Below are the code and all the weights of a small trained network. Each question names an input and a class and asks about switching units off, where a switched-off unit gives its printed mean instead of its output.

import numpy as np


def w(rows, s, z=0):
    codes = np.array(rows[::2]) - 128.0
    scale = np.full(codes.shape[1], s)
    scale[-1] = z or s
    return codes * scale


def norm(h):
    return h / np.sqrt((h * h).mean(-1, keepdims=True) + 1e-5)


def f(y):
    return np.maximum(y, 0)


def log_softmax(a):
    a = a - a.max(-1, keepdims=True)
    return a - np.log(np.exp(a).sum(-1, keepdims=True))


def net(x, mask):
    res = np.array(x, float).reshape(1, 4) / 4 @ E
    u = 0
    for l in range(3):
        y = f(norm(res) @ A[l][:, :-1].T + A[l][:, -1])
        res = res + np.where(mask[u : u + 10], y, B[l][:, -1]) @ B[l][:, :-1]
        u += 10
    return log_softmax(norm(res)[-1] @ U[:, :-1].T + U[:, -1])


A, B = {}, {}
E = w([
[173,231,144,54],'x0',
[170,74,191,118],'x1',
[255,143,92,205],'x2',
[99,227,255,236],'x3',
],0.0032)
A[0] = w([
[48,192,142,15,82],'0.n0',
[54,106,100,162,138],'0.n1',
[159,225,212,18,16],'0.n2',
[11,100,202,75,128],'0.n3',
[188,201,73,185,26],'0.n4',
[200,194,184,66,53],'0.n5',
[91,165,70,146,141],'0.n6',
[173,38,98,101,8],'0.n7',
[254,95,114,207,64],'0.n8',
[238,198,107,110,97],'0.n9',
],0.0082,0.0017)
B[0] = w([
[252,67,113,145,253],'0.n0',
[116,47,140,130,183],'0.n1',
[200,94,30,142,248],'0.n2',
[200,83,206,93,249],'0.n3',
[213,57,179,100,195],'0.n4',
[108,131,34,110,213],'0.n5',
[110,154,254,100,170],'0.n6',
[88,168,181,137,198],'0.n7',
[141,60,185,71,230],'0.n8',
[190,66,82,111,222],'0.n9',
],0.0088,0.0046)
A[1] = w([
[142,156,159,173,90],'1.n0',
[158,131,166,227,165],'1.n1',
[2,238,66,141,3],'1.n2',
[197,249,70,81,99],'1.n3',
[77,105,96,56,120],'1.n4',
[59,152,124,217,11],'1.n5',
[148,200,190,141,161],'1.n6',
[48,224,59,82,11],'1.n7',
[144,209,110,123,2],'1.n8',
[144,254,111,96,44],'1.n9',
],0.0088,0.0074)
B[1] = w([
[142,169,123,67,135],'1.n0',
[57,153,112,78,253],'1.n1',
[190,11,114,45,128],'1.n2',
[167,80,23,139,194],'1.n3',
[172,202,132,111,170],'1.n4',
[201,34,255,41,128],'1.n5',
[165,174,96,75,172],'1.n6',
[48,211,47,33,128],'1.n7',
[197,85,211,21,128],'1.n8',
[196,178,188,40,128],'1.n9',
],0.0092,0.003)
A[2] = w([
[121,118,82,152,138],'2.n0',
[217,117,69,137,147],'2.n1',
[147,141,206,33,124],'2.n2',
[23,16,153,255,86],'2.n3',
[207,124,78,59,119],'2.n4',
[122,201,65,196,3],'2.n5',
[125,216,167,242,51],'2.n6',
[51,59,146,181,67],'2.n7',
[40,68,226,126,150],'2.n8',
[98,81,86,42,104],'2.n9',
],0.0087,0.0072)
B[2] = w([
[95,161,108,107,144],'2.n0',
[66,170,166,117,248],'2.n1',
[94,214,145,164,226],'2.n2',
[182,116,44,125,152],'2.n3',
[66,183,172,165,254],'2.n4',
[190,137,233,1,128],'2.n5',
[44,171,86,21,128],'2.n6',
[206,146,35,134,140],'2.n7',
[178,160,41,101,217],'2.n8',
[110,189,151,160,177],'2.n9',
],0.0089,0.0077)
U = w([
[202,178,131,59,251],'0',
[240,97,12,70,155],'1',
[218,91,216,52,174],'2',
[100,243,129,100,143],'3',
[125,105,111,100,121],'4',
[99,31,114,229,2],'5',
[55,68,63,189,2],'6',
[17,37,68,200,2],'7',
],0.011,0.0074)

Each question gives the input, the list of numbers given to net, and the class t.
The units are the neurons (one row each of A and B). Each row of codes is followed by its name. A weight is (code - 128) times the scale printed after its matrix; where a second scale follows, it is the last column's (A, B and U).
mask holds one flag per neuron, layer by layer. A switched-off neuron (its flag False) gives its mean, the last column of its row in B, instead of its output. The means were averaged over made-up inputs and are rounded, as every weight is.
A unit's drop is (log p(t) with every unit on - log p(t) with that unit switched off) / (log p(t) with every unit on - log p(t) with every unit switched off).
The circuit of an input: a set's keep is (log p(t) with only the set's units on - log p(t) with every unit switched off) / (log p(t) with every unit on - log p(t) with every unit switched off). Starting from the 12 units with the biggest drops (on a tie, the unit counted first), units are removed one at a time, each time the one whose removal leaves the highest keep (on an exact tie, the one counted first), for as long as the keep stays at least 0.8.
units of the circuit, in order: the units of the circuit, biggest drop first
most important unit: the unit with the biggest drop
top k neurons: the k neurons with the biggest drops, biggest first
k most important neurons of layer l: the k neurons of layer l with the biggest drops, biggest first
drop of u: that unit's drop, to one decimal
input [3,-3,6,-5], class 2: units of the circuit, in order	(0.n4 0.n8 2.n8)
input [5,-4,-8,-8], class 2: top 3 neurons	(0.n0 0.n3 2.n8)
input [-1,6,-5,-7], class 3: top neuron	(2.n2)
input [7,6,5,0], class 1: units of the circuit, in order	(0.n5 0.n9)
input [-7,2,-7,-8], class 3: units of the circuit, in order	(2.n9 0.n9)
input [5,-1,-4,-7], class 3: 3 most important neurons of layer 0	(0.n4 0.n9 0.n8)
input [-5,-4,-8,-8], class 2: units of the circuit, in order	(0.n3 0.n5)
input [-2,-2,1,-4], class 3: top 2 neurons	(0.n0 2.n2)
input [-7,8,-6,7], class 0: 2 most important neurons of layer 0	(0.n3 0.n2)
input [4,-3,-8,0], class 2: top 3 neurons	(0.n0 2.n8 0.n3)
input [-2,4,5,7], class 3: top 2 neurons	(2.n2 0.n3)
input [5,0,-1,-8], class 3: top 3 neurons	(2.n4 2.n1 2.n8)
input [8,6,-6,-2], class 1: top 2 neurons	(0.n2 0.n5)
input [1,1,-4,3], class 2: top 2 neurons	(0.n3 0.n0)
input [-5,-4,0,1], class 1: most important unit	0.n1
input [2,-2,-3,-5], class 3: 3 most important neurons of layer 0	(0.n8 0.n4 0.n9)
input [-3,0,5,-2], class 2: top 2 neurons	(0.n8 0.n4)
input [-8,6,2,8], class 1: 2 most important neurons of layer 2	(2.n8 2.n4)
input [-4,-1,6,-1], class 2: 2 most important neurons of layer 0	(0.n8 0.n4)
input [8,2,-1,4], class 1: units of the circuit, in order	(0.n2)
input [-7,3,-3,4], class 1: drop of 0.n1	0.2
input [-2,0,-6,-3], class 2: drop of 0.n3	0.1
input [-5,-2,1,-8], class 3: drop of 1.n4	0.7
input [-2,2,5,-3], class 2: drop of 2.n1	0.1
input [-8,4,-8,-1], class 1: 3 most important neurons of layer 0	(0.n8 0.n4 0.n1)
